Below is a small trained network, with its code and all its weights. Each question gives an input and a class and asks what happens when units are switched off, that is, made to give their printed mean instead of their output.

import numpy as np


def w(rows, s, z=0):
    codes = np.array(rows[::2]) - 128.0
    scale = np.full(codes.shape[1], s)
    scale[-1] = z or s
    return codes * scale


def f(y):
    return y / 2 * (1 + np.tanh(0.7978845608 * (y + 0.044715 * y**3)))


def log_softmax(a):
    a = a - a.max(-1, keepdims=True)
    return a - np.log(np.exp(a).sum(-1, keepdims=True))


def net(x, mask):
    res = np.array(x, float).reshape(1, 4) / 4 @ E
    y = f(res @ A[0][:, :-1].T + A[0][:, -1])
    res = res + np.where(mask, y, B[0][:, -1]) @ B[0][:, :-1]
    return log_softmax(res[-1] @ U[:, :-1].T + U[:, -1])


A, B = {}, {}
E = w([
[36,115,208,176,132,142,43],'x0',
[143,205,119,84,149,1,36],'x1',
[70,68,90,121,199,61,160],'x2',
[172,177,169,192,213,116,166],'x3',
],0.0086)
A[0] = w([
[215,100,131,121,86,133,211,57],'N1',
[199,144,2,131,129,118,182,55],'N2',
[120,13,157,178,130,194,177,12],'N3',
[122,63,143,179,137,232,160,129],'N4',
[82,60,81,177,166,180,187,15],'N5',
[83,117,55,48,88,137,62,101],'N6',
[56,120,204,211,109,143,75,123],'N7',
[137,52,152,54,60,146,116,122],'N8',
[42,5,66,114,242,87,168,119],'N9',
[184,124,62,62,155,152,150,7],'N10',
[74,64,74,55,55,138,106,80],'N11',
[179,144,168,203,198,102,161,40],'N12',
[164,191,188,206,217,127,167,231],'N13',
[33,92,190,166,164,139,75,13],'N14',
[172,184,168,111,59,224,113,148],'N15',
[194,117,162,193,76,162,132,165],'N16',
[163,185,99,106,174,32,11,64],'N17',
],0.0082,0.0017)
B[0] = w([
[182,67,123,113,137,102,154,184],'N1',
[189,11,141,180,47,93,76,203],'N2',
[150,130,155,120,229,45,156,227],'N3',
[134,114,118,104,184,39,163,234],'N4',
[150,154,98,110,254,123,127,207],'N5',
[104,174,82,184,141,70,169,198],'N6',
[194,43,130,99,64,37,81,225],'N7',
[75,149,97,162,148,136,154,178],'N8',
[159,193,21,36,59,211,7,255],'N9',
[178,88,219,220,61,102,82,167],'N10',
[44,175,92,240,135,88,213,207],'N11',
[15,150,61,236,43,140,159,185],'N12',
[79,194,48,145,45,118,156,227],'N13',
[235,47,137,191,61,104,99,218],'N14',
[159,192,33,85,153,152,75,205],'N15',
[152,181,86,93,148,105,83,179],'N16',
[202,161,180,102,205,23,178,245],'N17',
],0.0065,0.008)
U = w([
[175,31,153,171,77,107,102,127],'0',
[140,156,142,96,244,83,159,70],'1',
[24,182,96,220,106,126,174,139],'2',
[140,184,70,29,129,182,60,167],'3',
[86,141,149,69,128,150,149,253],'4',
[94,113,216,150,147,191,137,42],'5',
],0.011,0.0042)

Each question gives the input, the list of numbers given to net, and the class t.
The units are the neurons (one row each of A and B). Each row of codes is followed by its name. A weight is (code - 128) times the scale printed after its matrix; where a second scale follows, it is the last column's (A, B and U).
mask holds one flag per neuron, in row order. A switched-off neuron (its flag False) gives its mean, the last column of its row in B, instead of its output. The means were averaged over made-up inputs and are rounded, as every weight is.
A unit's drop is (log p(t) with every unit on - log p(t) with that unit switched off) / (log p(t) with every unit on - log p(t) with every unit switched off).
The circuit of an input: a set's keep is (log p(t) with only the set's units on - log p(t) with every unit switched off) / (log p(t) with every unit on - log p(t) with every unit switched off). Starting from the 12 units with the biggest drops (on a tie, the unit counted first), units are removed one at a time, each time the one whose removal leaves the highest keep (on an exact tie, the one counted first), for as long as the keep stays at least 0.8.
units of the circuit, in order: the units of the circuit, biggest drop first
unit that matters most: the unit with the biggest drop
top k neurons: the k neurons with the biggest drops, biggest first
drop when u is switched off: that unit's drop, to one decimal
input [8,7,2,6], class 0: units of the circuit, in order -> [N14]
input [-5,-3,-3,4], class 0: top 3 neurons -> [N2; N9; N1]
input [-3,-3,-7,7], class 2: top 3 neurons -> [N12; N9; N13]
input [-1,1,3,-4], class 2: units of the circuit, in order -> [N11; N7]
input [5,-7,2,-5], class 1: units of the circuit, in order -> [N3; N5]
input [-1,5,6,-3], class 3: top 3 neurons -> [N9; N3; N4]
input [-7,1,7,-8], class 2: top 2 neurons -> [N11; N6]
input [-6,7,-4,-2], class 1: top 2 neurons -> [N17; N14]
input [-5,-2,3,-2], class 0: top 3 neurons -> [N2; N10; N15]
input [-7,-5,5,8], class 2: top 4 neurons -> [N12; N13; N7; N14]
input [1,-6,3,8], class 2: top 2 neurons -> [N12; N13]
input [2,0,-7,4], class 3: top 2 neurons -> [N15; N11]
input [-4,3,6,7], class 2: top 2 neurons -> [N12; N13]
input [-5,-5,2,-8], class 2: unit that matters most -> N11
input [-7,5,7,0], class 0: top 2 neurons -> [N2; N10]
input [7,4,0,8], class 2: top 2 neurons -> [N13; N12]
input [-6,-2,-6,-5], class 0: top 3 neurons -> [N2; N9; N10]
input [-6,-6,4,-8], class 2: top 2 neurons -> [N11; N8]
input [1,-8,7,4], class 1: top 3 neurons -> [N3; N4; N5]
input [-8,4,5,6], class 0: units of the circuit, in order -> [N2]
input [-2,-1,6,-2], class 3: drop when N9 is switched off -> 0.7
input [-1,-2,-5,1], class 3: drop when N11 is switched off -> 0.1
input [-1,0,8,-1], class 3: drop when N9 is switched off -> 0.5
input [-1,7,2,8], class 2: drop when N9 is switched off -> 0.0
